Here is a tiny trained network, its code and every weight. The questions are about switching its units off for an input and a class, where a switched-off unit gives its printed mean instead of its output.

import numpy as np


def w(rows, s, z=0):
    codes = np.array(rows[::2]) - 128.0
    scale = np.full(codes.shape[1], s)
    scale[-1] = z or s
    return codes * scale


def f(y):
    return np.maximum(y, 0)


def log_softmax(a):
    a = a - a.max(-1, keepdims=True)
    return a - np.log(np.exp(a).sum(-1, keepdims=True))


def net(x, mask):
    res = np.array(x, float).reshape(1, 5) / 4 @ E
    y = f(res @ A[0][:, :-1].T + A[0][:, -1])
    res = res + np.where(mask, y, B[0][:, -1]) @ B[0][:, :-1]
    return log_softmax(res[-1] @ U[:, :-1].T + U[:, -1])


A, B = {}, {}
E = w([
[119,186,70,63,88,39,133,154,149,26,230],'x0',
[167,112,163,151,106,111,124,162,153,123,121],'x1',
[30,35,29,197,56,121,120,203,100,181,122],'x2',
[118,51,117,62,144,191,198,224,110,4,100],'x3',
[176,206,194,75,62,211,110,186,45,154,76],'x4',
],0.011)
A[0] = w([
[155,218,156,109,43,190,92,218,2,163,145,41],'n1',
[142,201,128,170,45,46,54,46,132,248,162,2],'n2',
[127,99,104,177,28,107,160,184,68,141,103,50],'n3',
[143,127,162,129,56,52,78,220,186,84,140,78],'n4',
[65,218,82,48,71,93,103,114,127,85,209,94],'n5',
[63,84,53,212,56,128,99,175,51,167,199,42],'n6',
],0.007,0.0069)
B[0] = w([
[86,139,62,249,254,72,180,147,235,73,158,247],'n1',
[120,106,59,77,58,158,246,190,55,115,136,236],'n2',
[152,179,192,98,100,181,101,67,113,77,194,187],'n3',
[46,156,160,163,71,197,145,140,143,255,118,175],'n4',
[90,67,174,122,249,216,19,129,109,181,100,215],'n5',
[179,202,197,135,137,84,95,72,70,50,161,224],'n6',
],0.0091,0.014)
U = w([
[122,87,123,23,94,186,219,238,72,71,158,107],'0',
[213,255,254,65,143,109,110,55,122,116,194,103],'1',
[101,98,75,211,183,31,127,90,230,151,205,75],'2',
[135,150,159,126,121,138,84,147,128,171,119,251],'3',
[107,101,208,194,153,223,57,119,77,252,85,84],'4',
],0.0092,0.017)

Each question gives the input, the list of numbers given to net, and the class t.
The units are the neurons (one row each of A and B). Each row of codes is followed by its name. A weight is (code - 128) times the scale printed after its matrix; where a second scale follows, it is the last column's (A, B and U).
mask holds one flag per neuron, in row order. A switched-off neuron (its flag False) gives its mean, the last column of its row in B, instead of its output. The means were averaged over made-up inputs and are rounded, as every weight is.
A unit's drop is (log p(t) with every unit on - log p(t) with that unit switched off) / (log p(t) with every unit on - log p(t) with every unit switched off).
The circuit of an input: a set's keep is (log p(t) with only the set's units on - log p(t) with every unit switched off) / (log p(t) with every unit on - log p(t) with every unit switched off). Starting from all 6 units, units are removed one at a time, each time the one whose removal leaves the highest keep (on an exact tie, the one counted first), for as long as the keep stays at least 0.8.
circuit, biggest first: the units of the circuit, biggest drop first
unit that matters most: the unit with the biggest drop
k most important neurons: the k neurons with the biggest drops, biggest first
drop of u: that unit's drop, to one decimal
input [6,-5,5,1,1], class 4: circuit, biggest first => (n5)
input [8,1,-3,2,6], class 4: circuit, biggest first => (n5; n4)
input [6,-8,-5,5,-5], class 3: 4 most important neurons => (n1; n2; n5; n6)
input [7,-6,-6,4,0], class 4: circuit, biggest first => (n5; n6)
input [3,7,2,4,-3], class 3: circuit, biggest first => (n2; n1)
input [-3,1,5,4,-1], class 1: circuit, biggest first => (n2; n6; n3; n5)
input [7,5,4,2,0], class 4: 2 most important neurons => (n4; n5)
input [6,8,7,4,-1], class 3: 3 most important neurons => (n4; n5; n2)
input [5,-6,7,-5,-7], class 1: circuit, biggest first => (n6; n1)
input [-8,-6,1,-8,4], class 0: 2 most important neurons => (n2; n5)
input [-1,-3,0,-6,-3], class 0: 2 most important neurons => (n2; n1)
input [-7,-8,6,-3,-2], class 3: circuit, biggest first => (n5; n6)
input [3,8,3,5,-7], class 3: 2 most important neurons => (n1; n2)
input [7,-1,-6,3,-6], class 4: unit that matters most => n5
input [7,1,-6,3,4], class 4: circuit, biggest first => (n5; n6; n4)
input [2,6,-3,4,4], class 3: 2 most important neurons => (n2; n6)
input [3,2,5,-5,-1], class 0: 2 most important neurons => (n2; n1)
input [-8,4,8,-6,-4], class 1: circuit, biggest first => (n6; n3)
input [5,-6,-3,4,3], class 3: 3 most important neurons => (n2; n5; n6)
input [-7,-5,-2,-7,7], class 0: 2 most important neurons => (n2; n5)
input [0,4,4,3,-2], class 1: unit that matters most => n2
input [-8,-4,8,1,-7], class 1: 2 most important neurons => (n6; n1)
input [8,1,8,-6,8], class 1: 2 most important neurons => (n6; n3)
input [2,0,7,6,6], class 1: 3 most important neurons => (n3; n6; n2)
input [0,-4,-2,-2,0], class 3: drop of n4 => 0.0
input [0,6,5,-8,3], class 0: drop of n2 => 1.2
